Below are the code and all the weights of a small trained network. Each question names an input and a target symbol and asks about switching units off, where a switched-off unit gives its printed mean instead of its output.

import numpy as np


def w(rows, s, z=0):
    codes = np.array(rows[::2]) - 128.0
    scale = np.full(codes.shape[1], s)
    scale[-1] = z or s
    return codes * scale


def f(y):
    return y / 2 * (1 + np.tanh(0.7978845608 * (y + 0.044715 * y**3)))


def softmax(a):
    e = np.exp(a - a.max(-1, keepdims=True))
    return e / e.sum(-1, keepdims=True)


def log_softmax(a):
    a = a - a.max(-1, keepdims=True)
    return a - np.log(np.exp(a).sum(-1, keepdims=True))


def net(x, mask):
    ids = ['ΔΘΛΞΠΨβγεζηστφω'.index(c) for c in x.split()]
    T = len(ids)
    res = E[ids] + P[:T]
    r = res
    for j in range(2):
        rows = slice(2 * j, 2 * j + 2)
        q, k, v = (r @ M[0][rows].T for M in (Q, K, V))
        z = softmax(np.where(np.tri(T) > 0, q @ k.T / 2**0.5, -1e9)) @ v
        o = O[0][rows]
        res = res + np.where(mask[j], z, o[:, -1]) @ o[:, :-1]
    y = f(res @ A[0][:, :-1].T + A[0][:, -1])
    res = res + np.where(mask[2:6], y, B[0][:, -1]) @ B[0][:, :-1]
    return log_softmax(res[-1] @ U[:, :-1].T + U[:, -1])


Q, K, V, O, A, B = {}, {}, {}, {}, {}, {}
E = w([
[162,106,88,178,113],'Δ',
[100,180,206,216,105],'Θ',
[204,123,124,126,113],'Λ',
[145,118,160,104,175],'Ξ',
[102,100,51,117,146],'Π',
[44,156,122,135,186],'Ψ',
[195,162,112,189,35],'β',
[164,112,184,188,179],'γ',
[82,119,99,227,168],'ε',
[131,133,92,221,103],'ζ',
[190,147,179,71,124],'η',
[93,221,11,166,85],'σ',
[191,183,135,64,20],'τ',
[192,160,5,91,112],'φ',
[162,139,94,39,186],'ω',
],0.011)
P = w([
[149,36,111,95,157],'0',
[135,255,140,113,104],'1',
[125,237,110,149,120],'2',
[143,224,119,158,127],'3',
[157,220,109,177,130],'4',
[165,204,106,182,138],'5',
[170,208,95,180,138],'6',
[176,198,82,176,145],'7',
[171,189,71,172,154],'8',
[187,188,77,186,151],'9',
[174,199,49,184,144],'10',
],0.0092)
Q[0] = w([
[252,242,10,176,207],'h0',
[205,205,21,124,213],'h0',
[141,32,255,68,50],'h1',
[21,52,212,90,132],'h1',
],0.0069)
K[0] = w([
[241,5,54,84,179],'h0',
[193,31,105,96,218],'h0',
[97,231,156,211,153],'h1',
[165,254,113,149,91],'h1',
],0.0066)
V[0] = w([
[176,45,106,224,82],'h0',
[58,158,5,171,77],'h0',
[138,66,48,88,187],'h1',
[243,179,100,54,30],'h1',
],0.012)
O[0] = w([
[11,171,195,75,44,188],'h0',
[135,227,99,43,147,201],'h0',
[174,141,205,89,176,254],'h1',
[230,90,117,92,60,239],'h1',
],0.013,0.0047)
A[0] = w([
[152,140,211,83,147,86],'n0',
[137,162,46,107,57,254],'n1',
[163,165,152,147,255,152],'n2',
[188,134,64,60,180,173],'n3',
],0.0067,0.004)
B[0] = w([
[170,138,185,96,160,180],'n0',
[141,133,70,173,77,254],'n1',
[112,147,2,133,196,192],'n2',
[170,150,125,172,132,238],'n3',
],0.0079,0.0083)
U = w([
[85,141,84,167,228,49],'Δ',
[112,154,162,72,227,82],'Θ',
[159,195,69,121,126,148],'Λ',
[167,42,70,142,62,92],'Ξ',
[71,154,123,72,93,123],'Π',
[112,113,87,102,37,168],'Ψ',
[29,72,203,210,116,196],'β',
[105,177,71,225,102,190],'γ',
[121,51,194,109,67,163],'ε',
[196,145,170,47,135,3],'ζ',
[44,169,136,119,172,108],'η',
[108,69,175,205,190,217],'σ',
[63,125,220,8,94,48],'τ',
[192,97,101,161,202,187],'φ',
[143,3,146,205,103,108],'ω',
],0.0061,0.0044)

Each question gives the input, a string of symbols that net reads in full, and the target symbol t.
The units are the heads (2 rows each of Q, K, V and O) and the neurons (one row each of A and B). Each row of codes is followed by its name. A weight is (code - 128) times the scale printed after its matrix; where a second scale follows, it is the last column's (O, A, B and U).
mask holds one flag per unit, heads first, then neurons. A switched-off unit (its flag False) gives its mean, the last column of its rows in O or B, instead of its output. The means were averaged over made-up inputs and are rounded, as every weight is.
A unit's drop is (log p(t) with every unit on - log p(t) with that unit switched off) / (log p(t) with every unit on - log p(t) with every unit switched off).
The circuit of an input: a set's keep is (log p(t) with only the set's units on - log p(t) with every unit switched off) / (log p(t) with every unit on - log p(t) with every unit switched off). Starting from all 6 units, units are removed one at a time, each time the one whose removal leaves the highest keep (on an exact tie, the one counted first), for as long as the keep stays at least 0.8.
units of the circuit, in order: the units of the circuit, biggest drop first
top k neurons: the k neurons with the biggest drops, biggest first
heads that matter: for each layer, one digit per head in row order, 1 if its drop is at least 0.15 and else 0, layers parted by /
input φ β σ γ Ψ Ψ Δ, target ζ: units of the circuit, in order	[h1; h0]
input φ φ φ σ τ, target ζ: heads that matter	01
input σ τ Ψ, target Λ: units of the circuit, in order	[h0; h1]
input ω φ β σ Θ τ ω Θ β σ Π, target φ: units of the circuit, in order	[h0; h1]
input ε Ψ τ Ξ Θ Θ Θ Θ β, target η: units of the circuit, in order	[h1; h0]
input φ σ φ η, target ζ: units of the circuit, in order	[h1; n0]
input φ ω η ω ε Δ ω Λ ω, target ζ: units of the circuit, in order	[h1]
input ω φ ε β, target φ: units of the circuit, in order	[h0; h1]
input Δ Δ σ, target τ: top 2 neurons	[n2; n3]
input τ ω Ψ, target Ξ: units of the circuit, in order	[h1; h0]
input σ φ φ Δ, target Λ: heads that matter	10
input τ β Π σ ω, target Ξ: heads that matter	11
input Π Θ Λ Θ Ξ Θ φ Θ β ζ, target Θ: heads that matter	01
input γ Δ σ γ ω β, target β: units of the circuit, in order	[h0; h1]
input η β Θ Θ φ, target ω: units of the circuit, in order	[h0]
input Ψ Θ γ σ Θ, target Δ: units of the circuit, in order	[h1; h0; n2]
input Θ Δ Δ η φ ω Ψ Π ω γ ω, target φ: heads that matter	10
input β Π φ, target Ψ: heads that matter	11
input φ ε ζ Δ, target ζ: units of the circuit, in order	[h1; n0]
input Π ζ φ, target Θ: heads that matter	01
input φ Λ σ Δ γ, target ζ: top 2 neurons	[n0; n1]
input τ φ Δ Θ σ σ φ Θ β Π ζ, target Ξ: units of the circuit, in order	[h1]
input Θ Ψ Ψ σ ω, target φ: heads that matter	10
input β Ξ Δ, target Ψ: heads that matter	11
input φ Ψ Θ ω φ Ψ ε β φ φ Θ, target ζ: heads that matter	01
input η ω Θ Θ ω σ, target ω: heads that matter	10
